[[112, 117, 99, 137, 120, 140, 142], [146, 118, 140, 144, 132, 114, 134], [118, 112, 115, 153, 126, 124, 146]] -> 126
[[105, 99, 134, 152], [136, 152, 135, 128], [138, 108, 144, 144]] -> 108
[[121, 117, 121, 127], [120, 119, 120, 126], [101, 123, 101, 119]] -> 123
[[127, 127, 125, 127], [137, 152, 141, 128], [138, 122, 130, 143]] -> 122
[[126, 123, 130, 127, 99], [122, 130, 113, 143, 116], [127, 127, 129, 127, 119]] -> 129
[[140, 125, 151, 123, 130], [138, 130, 136, 129, 131], [135, 119, 154, 117, 141]] -> 154
---
[[112 126 156 138 119 123]
 [107 121 149 131 120 110]]
110

[112 104 115 122 127]
112

[100 119 143 118 102]
102

[104 143 135 122 138 127]
122

[119 155 144 123 139]
123

[132 150 142 103 110]
110
---
[[115 101 126 130]
 [123 152 129 103]
 [130 148 107 106]] Answer: 126

[[126 150 127 127 136 129 132]
 [130 127 120 117 131 153 136]
 [126 121 130 122 127 128 134]] Answer: 127

[[150 143 119 149 146]
 [144 139 134 143 143]
 [146 131 134 145 129]] Answer: 119

[[136 129 129  99 121 110]
 [135 155 133 104 132 141]
 [131 149 122 119 114 121]] Answer: 129

[[104 121 145 117 131]
 [126 127 118 131 128]
 [104 130 134 114 125]] Answer: 145

[[134 126 116 142 142 119 140]
 [125 128 135 111 124 118 133]
 [133 133 113 120 128  99 128]] Answer: 116

[[126 132 130 109]
 [142 120 128 133]
 [152 141 111 117]] Answer: 130

[[133 122 120 133 132]
 [130 106 120 122 130]
 [127 126 122 120 125]] Answer: 120

[[103 133 126 148]
 [115 153 121 133]
 [111 141 147 111]] Answer: 126
---
array([116, 139, 120, 105, 120, 127]) gives 127, 116

array([139, 157, 136, 120, 106]) gives 106, 139

array([[103, 150, 145, 137, 117, 125, 129],
       [141, 109, 133, 124, 151, 148, 142],
       [104, 145, 138, 123, 106, 112, 126]]) gives 129, 104

array([125, 150, 148, 122]) gives 122, 125

array([[150, 120, 131, 140, 134],
       [121, 154, 151, 124, 124],
       [149, 127, 137, 138, 132]]) gives 134, 149

array([[145, 123, 130, 125, 126],
       [128, 119, 133, 136, 152]]) gives 126, 128

array([106, 104, 106, 139, 128, 123, 120]) gives 120, 106

array([141, 137, 138, 132, 131, 151, 155]) gives 155, 141

array([142, 129, 102, 105, 139, 123, 149]) gives 149, 142

array([110, 133, 117, 104, 111, 137]) gives 137, 110
---
[[121, 126, 110, 118, 151, 131, 153], [128, 138, 117, 116, 104, 149, 133], [130, 116, 116, 117, 106, 135, 121]] result: 121, 121
[[118, 114, 101, 124, 139, 131], [138, 119, 134, 133, 146, 128], [140, 113, 118, 126, 154, 132]] result: 118, 132
[[138, 131, 132, 117], [138, 138, 116, 128], [138, 142, 147, 151]] result: 138, 151
[138, 114, 107, 120, 100, 103, 149] result: 138, 149
[144, 118, 138, 124, 125, 104] result: 144, 104
[[115, 149, 101, 128], [117, 142, 106, 126]] result: 115, 126
[[127, 114, 126, 117, 115, 112], [135, 114, 133, 134, 135, 118], [128, 126, 125, 140, 151, 126]] result: 127, 126
[135, 112, 125, 138, 151, 115] result: 135, 115
---
[149 114 155 126 154 118 132] >> 132

[[117 138 106 123 136 139 129]
 [139 125 132 126 140 151 144]
 [118 142 107 126 139 140 128]] >> 132

[134 153 123 116 135 101 120] >> 123

[[139 137 107 104 125 123 115]
 [151 131 126 122 121 121 124]
 [115 134 135 123 135 123 130]] >> 124

[[157 128 102 144 122]
 [106 130 135 122 132]
 [116 142 124 114 130]] >> 128

[[130 153 133 116 137]
 [138 118 134 122 130]
 [128 124 131 138 149]] >> 131

[115 135 106 122 133] >> 122

[123 156 126 106 127] >> 126
---
[[145 124 128 134]
 [117 120 111 109]
 [106 116 118 121]] -> 120

[[115 152 150 142 109]
 [120 157 147 143 110]] -> 150

[[132 122 156 137]
 [129 105 109 115]] -> 122

[[109 113  98 121 138]
 [111 140 118 108 135]] -> 98

[[155 138 153 137 118 112]
 [131 123 132 127 117 126]] -> 137

[[139 120 120 138]
 [131 135 102 149]] -> 120

[[139 112 132 138 119 116 138]
 [143 108 132 141 115 114 141]
 [148  99 132 144 110 111 146]] -> 115

[[107 121 118 130 121]
 [126 117 137 122 108]] -> 118

[[109 126 124 130]
 [105 140 138 121]
 [105 141 142 118]] -> 140
